Below are the code and all the weights of a small trained network. Each question names an input and a class and asks about switching units off, where a switched-off unit gives its printed mean instead of its output.

import numpy as np


def w(rows, s, z=0):
    codes = np.array(rows[::2]) - 128.0
    scale = np.full(codes.shape[1], s)
    scale[-1] = z or s
    return codes * scale


def f(y):
    return np.maximum(y, 0)


def log_softmax(a):
    a = a - a.max(-1, keepdims=True)
    return a - np.log(np.exp(a).sum(-1, keepdims=True))


def net(x, mask):
    res = np.array(x, float).reshape(1, 4) / 4 @ E
    y = f(res @ A[0][:, :-1].T + A[0][:, -1])
    res = res + np.where(mask, y, B[0][:, -1]) @ B[0][:, :-1]
    return log_softmax(res[-1] @ U[:, :-1].T + U[:, -1])


A, B = {}, {}
E = w([
[235,91,19,142,83,113,137],'x0',
[137,207,124,142,85,37,2],'x1',
[234,130,187,29,121,90,121],'x2',
[162,7,158,157,177,56,73],'x3',
],0.0091)
A[0] = w([
[68,120,179,163,171,135,101,246],'n1',
[214,89,113,111,207,113,157,221],'n2',
[66,76,158,155,143,174,161,172],'n3',
[31,147,209,90,160,152,130,187],'n4',
[153,87,113,152,150,177,189,197],'n5',
[133,138,135,93,137,80,48,175],'n6',
[139,155,83,110,75,129,158,209],'n7',
[149,171,202,59,149,171,192,207],'n8',
[136,192,138,66,70,88,87,231],'n9',
[114,187,158,92,128,120,103,128],'n10',
[126,203,99,96,49,149,133,158],'n11',
[238,78,156,95,97,95,138,164],'n12',
[126,76,121,89,95,77,155,148],'n13',
[33,104,142,122,149,159,161,146],'n14',
[95,82,122,254,164,109,85,154],'n15',
[171,192,91,171,77,44,64,253],'n16',
],0.0099,0.005)
B[0] = w([
[124,202,131,129,150,75,129,207],'n1',
[154,42,112,91,132,84,147,210],'n2',
[60,164,12,108,255,68,189,202],'n3',
[151,197,133,96,150,118,167,230],'n4',
[94,87,91,143,102,78,209,203],'n5',
[159,142,193,136,113,108,62,196],'n6',
[84,96,91,129,87,149,146,190],'n7',
[155,79,151,96,164,177,197,219],'n8',
[161,137,198,123,82,178,85,230],'n9',
[139,153,169,106,117,146,135,180],'n10',
[57,135,106,134,55,233,139,206],'n11',
[171,73,74,46,94,96,101,221],'n12',
[154,93,119,100,115,52,124,163],'n13',
[69,186,89,112,191,137,158,201],'n14',
[122,143,121,208,151,73,118,188],'n15',
[117,167,125,129,65,130,9,246],'n16',
],0.0091,0.013)
U = w([
[76,149,135,143,39,195,81,141],'0',
[157,86,153,73,115,51,56,158],'1',
[139,95,175,142,157,159,129,7],'2',
[126,2,105,117,125,63,211,134],'3',
[109,184,143,253,121,42,65,138],'4',
[110,96,154,110,152,213,176,100],'5',
[47,187,90,145,217,67,191,184],'6',
[154,209,221,92,143,149,151,99],'7',
],0.0089,0.0017)

Each question gives the input, the list of numbers given to net, and the class t.
The units are the neurons (one row each of A and B). Each row of codes is followed by its name. A weight is (code - 128) times the scale printed after its matrix; where a second scale follows, it is the last column's (A, B and U).
mask holds one flag per neuron, in row order. A switched-off neuron (its flag False) gives its mean, the last column of its row in B, instead of its output. The means were averaged over made-up inputs and are rounded, as every weight is.
A unit's drop is (log p(t) with every unit on - log p(t) with that unit switched off) / (log p(t) with every unit on - log p(t) with every unit switched off).
The circuit of an input: a set's keep is (log p(t) with only the set's units on - log p(t) with every unit switched off) / (log p(t) with every unit on - log p(t) with every unit switched off). Starting from the 12 units with the biggest drops (on a tie, the unit counted first), units are removed one at a time, each time the one whose removal leaves the highest keep (on an exact tie, the one counted first), for as long as the keep stays at least 0.8.
circuit, biggest first: the units of the circuit, biggest drop first
k most important neurons: the k neurons with the biggest drops, biggest first
drop when u is switched off: that unit's drop, to one decimal
input [-3,-7,3,0], class 6: circuit, biggest first => n3
input [0,5,-6,-1], class 4: circuit, biggest first => n15; n8
input [3,4,-5,0], class 4: circuit, biggest first => n15; n8
input [6,-3,0,-6], class 3: 3 most important neurons => n16; n5; n9
input [8,-5,-3,-8], class 3: 3 most important neurons => n5; n16; n9
input [-6,-2,3,8], class 6: circuit, biggest first => n1; n3
input [-7,6,-6,-8], class 7: circuit, biggest first => n4; n9
input [-2,-1,0,6], class 6: circuit, biggest first => n9; n1
input [2,-4,0,-4], class 3: circuit, biggest first => n5; n16
input [-5,1,-3,6], class 6: 2 most important neurons => n16; n3
input [-2,5,4,-4], class 0: 2 most important neurons => n11; n16
input [2,5,-1,5], class 4: 3 most important neurons => n15; n8; n16
input [0,1,-5,4], class 4: 3 most important neurons => n15; n8; n4
input [2,4,-4,8], class 4: circuit, biggest first => n15
input [-4,-3,4,6], class 3: drop when n2 is switched off => 0.1
input [-6,6,3,2], class 7: drop when n10 is switched off => 0.2
input [-1,2,-4,7], class 4: drop when n4 is switched off => 0.0
